Below is a small trained network, with its code and all its weights. Each question gives an input and a class and asks what happens when units are switched off, that is, made to give their printed mean instead of their output.

import numpy as np


def w(rows, s, z=0):
    codes = np.array(rows[::2]) - 128.0
    scale = np.full(codes.shape[1], s)
    scale[-1] = z or s
    return codes * scale


def norm(h):
    return h / np.sqrt((h * h).mean(-1, keepdims=True) + 1e-5)


def f(y):
    return y / 2 * (1 + np.tanh(0.7978845608 * (y + 0.044715 * y**3)))


def log_softmax(a):
    a = a - a.max(-1, keepdims=True)
    return a - np.log(np.exp(a).sum(-1, keepdims=True))


def net(x, mask):
    res = np.array(x, float).reshape(1, 5) / 4 @ E
    u = 0
    for l in range(2):
        y = f(norm(res) @ A[l][:, :-1].T + A[l][:, -1])
        res = res + np.where(mask[u : u + 3], y, B[l][:, -1]) @ B[l][:, :-1]
        u += 3
    return log_softmax(norm(res)[-1] @ U[:, :-1].T + U[:, -1])


A, B = {}, {}
E = w([
[124,163,78,122,142,64,2],'x0',
[135,237,98,67,112,191,194],'x1',
[96,117,145,71,146,133,120],'x2',
[121,12,39,65,6,124,136],'x3',
[74,59,75,163,224,183,150],'x4',
],0.0083)
A[0] = w([
[127,219,52,83,122,185,159,16],'0.n0',
[118,183,29,117,153,106,12,6],'0.n1',
[73,96,28,173,225,196,134,2],'0.n2',
],0.011,0.0079)
B[0] = w([
[140,3,157,186,136,70,62,223],'0.n0',
[110,103,166,139,92,146,246,252],'0.n1',
[121,176,150,94,60,186,52,254],'0.n2',
],0.024,0.0028)
A[1] = w([
[125,77,33,119,114,95,172,3],'1.n0',
[92,141,138,130,103,172,98,69],'1.n1',
[164,107,7,84,91,129,112,35],'1.n2',
],0.017,0.0055)
B[1] = w([
[147,153,158,190,233,71,191,252],'1.n0',
[183,115,126,137,132,9,211,208],'1.n1',
[102,213,106,70,213,89,97,255],'1.n2',
],0.011,0.0043)
U = w([
[134,41,126,153,158,84,91,103],'0',
[110,113,127,126,121,158,255,81],'1',
[151,186,123,68,61,129,89,248],'2',
[125,193,100,118,217,108,152,76],'3',
],0.017,0.0014)

Each question gives the input, the list of numbers given to net, and the class t.
The units are the neurons (one row each of A and B). Each row of codes is followed by its name. A weight is (code - 128) times the scale printed after its matrix; where a second scale follows, it is the last column's (A, B and U).
mask holds one flag per neuron, layer by layer. A switched-off neuron (its flag False) gives its mean, the last column of its row in B, instead of its output. The means were averaged over made-up inputs and are rounded, as every weight is.
A unit's drop is (log p(t) with every unit on - log p(t) with that unit switched off) / (log p(t) with every unit on - log p(t) with every unit switched off).
The circuit of an input: a set's keep is (log p(t) with only the set's units on - log p(t) with every unit switched off) / (log p(t) with every unit on - log p(t) with every unit switched off). Starting from all 6 units, units are removed one at a time, each time the one whose removal leaves the highest keep (on an exact tie, the one counted first), for as long as the keep stays at least 0.8.
circuit, biggest first: the units of the circuit, biggest drop first
unit that matters most: the unit with the biggest drop
k most important neurons: the k neurons with the biggest drops, biggest first
top k neurons in layer l: the k neurons of layer l with the biggest drops, biggest first
drop when u is switched off: that unit's drop, to one decimal
input [-4,-3,-1,-1,-5], class 2: 2 most important neurons	0.n1, 0.n0
input [8,-1,4,4,8], class 1: 2 most important neurons	0.n1, 1.n1
input [-4,-2,-5,3,5], class 2: top 2 neurons in layer 0	0.n2, 0.n1
input [-8,8,-8,-2,1], class 0: 2 most important neurons	0.n0, 0.n1
input [-5,-1,-8,3,-6], class 2: circuit, biggest first	0.n1
input [-3,3,5,3,5], class 2: 2 most important neurons	0.n2, 0.n1
input [-8,8,6,-4,2], class 0: circuit, biggest first	0.n0, 0.n1
input [-4,-2,2,5,1], class 3: circuit, biggest first	0.n1, 0.n0, 1.n2
input [-5,3,6,7,-4], class 3: 3 most important neurons	1.n2, 0.n1, 0.n2
input [8,1,-2,-8,-7], class 1: circuit, biggest first	0.n1, 1.n2
input [5,-3,-4,-2,6], class 2: 2 most important neurons	0.n2, 1.n0
input [6,-3,-7,7,-4], class 3: top 2 neurons in layer 0	0.n0, 0.n2
input [-6,6,5,-2,-4], class 0: top 2 neurons in layer 0	0.n0, 0.n1
input [2,2,1,4,-2], class 3: unit that matters most	0.n2
input [-4,-1,4,8,3], class 3: 2 most important neurons	1.n2, 0.n1
input [-2,-3,1,8,-3], class 3: top 2 neurons in layer 1	1.n2, 1.n0
input [4,1,-5,3,3], class 1: drop when 0.n1 is switched off	1.2
input [7,1,-1,-3,6], class 1: drop when 0.n2 is switched off	0.0
input [5,-3,5,1,1], class 1: drop when 0.n1 is switched off	0.5
input [5,3,-5,-1,4], class 1: unit that matters most	0.n1
